Below are the code and all the weights of a small trained network. Each question names an input and a class and asks about switching units off, where a switched-off unit gives its printed mean instead of its output.

import numpy as np


def w(rows, s, z=0):
    codes = np.array(rows[::2]) - 128.0
    scale = np.full(codes.shape[1], s)
    scale[-1] = z or s
    return codes * scale


def norm(h):
    return h / np.sqrt((h * h).mean(-1, keepdims=True) + 1e-5)


def f(y):
    return y / 2 * (1 + np.tanh(0.7978845608 * (y + 0.044715 * y**3)))


def log_softmax(a):
    a = a - a.max(-1, keepdims=True)
    return a - np.log(np.exp(a).sum(-1, keepdims=True))


def net(x, mask):
    res = np.array(x, float).reshape(1, 5) / 4 @ E
    u = 0
    for l in range(2):
        y = f(norm(res) @ A[l][:, :-1].T + A[l][:, -1])
        res = res + np.where(mask[u : u + 16], y, B[l][:, -1]) @ B[l][:, :-1]
        u += 16
    return log_softmax(norm(res)[-1] @ U[:, :-1].T + U[:, -1])


A, B = {}, {}
E = w([
[147,251,178,132],'x0',
[238,130,93,103],'x1',
[100,131,107,37],'x2',
[128,126,128,128],'x3',
[127,130,126,129],'x4',
],0.0032)
A[0] = w([
[125,124,113,96,34],'L0N0',
[72,28,155,193,95],'L0N1',
[124,120,103,60,20],'L0N2',
[122,126,136,128,130],'L0N3',
[124,116,96,58,4],'L0N4',
[68,93,140,157,126],'L0N5',
[131,129,127,112,87],'L0N6',
[130,125,135,126,127],'L0N7',
[111,81,76,81,75],'L0N8',
[199,121,125,91,170],'L0N9',
[125,115,107,62,4],'L0N10',
[105,200,181,184,72],'L0N11',
[55,87,117,183,47],'L0N12',
[157,3,40,90,180],'L0N13',
[134,135,130,127,96],'L0N14',
[129,127,130,127,128],'L0N15',
],0.0058,0.0032)
B[0] = w([
[117,138,132,74,107],'L0N0',
[135,123,4,172,176],'L0N1',
[111,106,127,52,116],'L0N2',
[124,128,124,135,128],'L0N3',
[104,108,137,50,115],'L0N4',
[115,136,70,185,147],'L0N5',
[132,136,123,112,116],'L0N6',
[128,128,126,128,128],'L0N7',
[92,100,180,117,142],'L0N8',
[194,102,81,143,172],'L0N9',
[110,119,132,73,112],'L0N10',
[100,85,237,181,149],'L0N11',
[109,158,67,172,136],'L0N12',
[98,46,212,175,254],'L0N13',
[128,148,131,124,118],'L0N14',
[128,128,127,128,128],'L0N15',
],0.0041,0.0045)
A[1] = w([
[186,159,45,81,24],'L1N0',
[204,176,181,116,118],'L1N1',
[49,150,202,55,26],'L1N2',
[112,124,136,107,46],'L1N3',
[154,210,60,16,23],'L1N4',
[98,120,167,95,49],'L1N5',
[27,253,121,132,94],'L1N6',
[27,60,86,144,120],'L1N7',
[80,164,152,170,72],'L1N8',
[51,52,114,110,117],'L1N9',
[126,126,137,128,106],'L1N10',
[173,129,61,82,73],'L1N11',
[69,186,216,72,54],'L1N12',
[181,184,34,63,2],'L1N13',
[98,52,63,35,19],'L1N14',
[117,115,126,99,58],'L1N15',
],0.0066,0.0022)
B[1] = w([
[71,164,173,141,119],'L1N0',
[110,181,88,102,194],'L1N1',
[99,73,12,182,140],'L1N2',
[162,130,127,147,97],'L1N3',
[70,114,244,112,162],'L1N4',
[156,123,89,150,108],'L1N5',
[162,9,177,88,192],'L1N6',
[119,255,104,86,250],'L1N7',
[105,113,204,119,146],'L1N8',
[161,219,106,80,216],'L1N9',
[132,128,129,135,121],'L1N10',
[64,126,186,143,120],'L1N11',
[49,59,57,135,159],'L1N12',
[73,164,206,146,129],'L1N13',
[207,192,172,94,162],'L1N14',
[175,128,136,131,102],'L1N15',
],0.0049,0.0027)
U = w([
[76,167,16,231,197],'0',
[218,19,91,205,6],'1',
[68,106,239,240,156],'2',
[226,244,156,171,100],'3',
[76,230,31,26,132],'4',
[214,69,146,16,200],'5',
[19,21,127,77,183],'6',
[62,208,250,50,43],'7',
],0.015,0.0017)

Each question gives the input, the list of numbers given to net, and the class t.
The units are the neurons (one row each of A and B). Each row of codes is followed by its name. A weight is (code - 128) times the scale printed after its matrix; where a second scale follows, it is the last column's (A, B and U).
mask holds one flag per neuron, layer by layer. A switched-off neuron (its flag False) gives its mean, the last column of its row in B, instead of its output. The means were averaged over made-up inputs and are rounded, as every weight is.
A unit's drop is (log p(t) with every unit on - log p(t) with that unit switched off) / (log p(t) with every unit on - log p(t) with every unit switched off).
The circuit of an input: a set's keep is (log p(t) with only the set's units on - log p(t) with every unit switched off) / (log p(t) with every unit on - log p(t) with every unit switched off). Starting from the 12 units with the biggest drops (on a tie, the unit counted first), units are removed one at a time, each time the one whose removal leaves the highest keep (on an exact tie, the one counted first), for as long as the keep stays at least 0.8.
units of the circuit, in order: the units of the circuit, biggest drop first
unit that matters most: the unit with the biggest drop
top k neurons: the k neurons with the biggest drops, biggest first
top k neurons in layer l: the k neurons of layer l with the biggest drops, biggest first
drop when u is switched off: that unit's drop, to one decimal
input [5,0,8,-3,8], class 6: units of the circuit, in order => [L1N12; L1N6]
input [8,4,7,8,1], class 7: units of the circuit, in order => [L1N4]
input [-6,0,2,3,-1], class 4: top 2 neurons => [L1N7; L1N9]
input [4,-7,1,3,0], class 6: top 3 neurons => [L1N6; L0N13; L1N12]
input [-8,-8,3,-1,-1], class 4: units of the circuit, in order => [L1N7; L1N9]
input [-3,0,2,8,-7], class 4: top 4 neurons in layer 1 => [L1N7; L1N9; L1N6; L1N4]
input [4,2,2,7,-7], class 7: units of the circuit, in order => [L0N13; L1N4]
input [-7,0,-8,-7,-1], class 0: top 3 neurons => [L0N1; L1N6; L1N7]
input [1,-4,4,-4,-6], class 6: units of the circuit, in order => [L1N6; L1N2]
input [0,-1,-3,0,5], class 0: top 2 neurons => [L0N1; L0N13]
input [6,6,1,-2,1], class 7: units of the circuit, in order => [L0N13; L1N4; L1N13]
input [0,-6,-5,3,3], class 0: top 2 neurons => [L0N1; L0N13]
input [1,-5,1,7,-8], class 6: units of the circuit, in order => [L1N6; L0N13]
input [7,4,5,-1,-7], class 7: unit that matters most => L1N4
input [0,-3,3,-8,-3], class 4: top 2 neurons in layer 1 => [L1N7; L1N9]
input [2,6,1,8,-2], class 7: top 2 neurons in layer 0 => [L0N13; L0N11]
input [-7,-1,-6,-5,-8], class 0: top 2 neurons in layer 1 => [L1N7; L1N6]
input [-5,-3,0,6,-2], class 0: top 4 neurons in layer 0 => [L0N1; L0N5; L0N13; L0N12]
input [2,-5,2,4,-4], class 6: top 2 neurons => [L1N6; L0N13]
input [-6,-8,2,1,6], class 4: units of the circuit, in order => [L1N7]
input [8,-4,-1,-5,-7], class 2: drop when L0N11 is switched off => 0.3
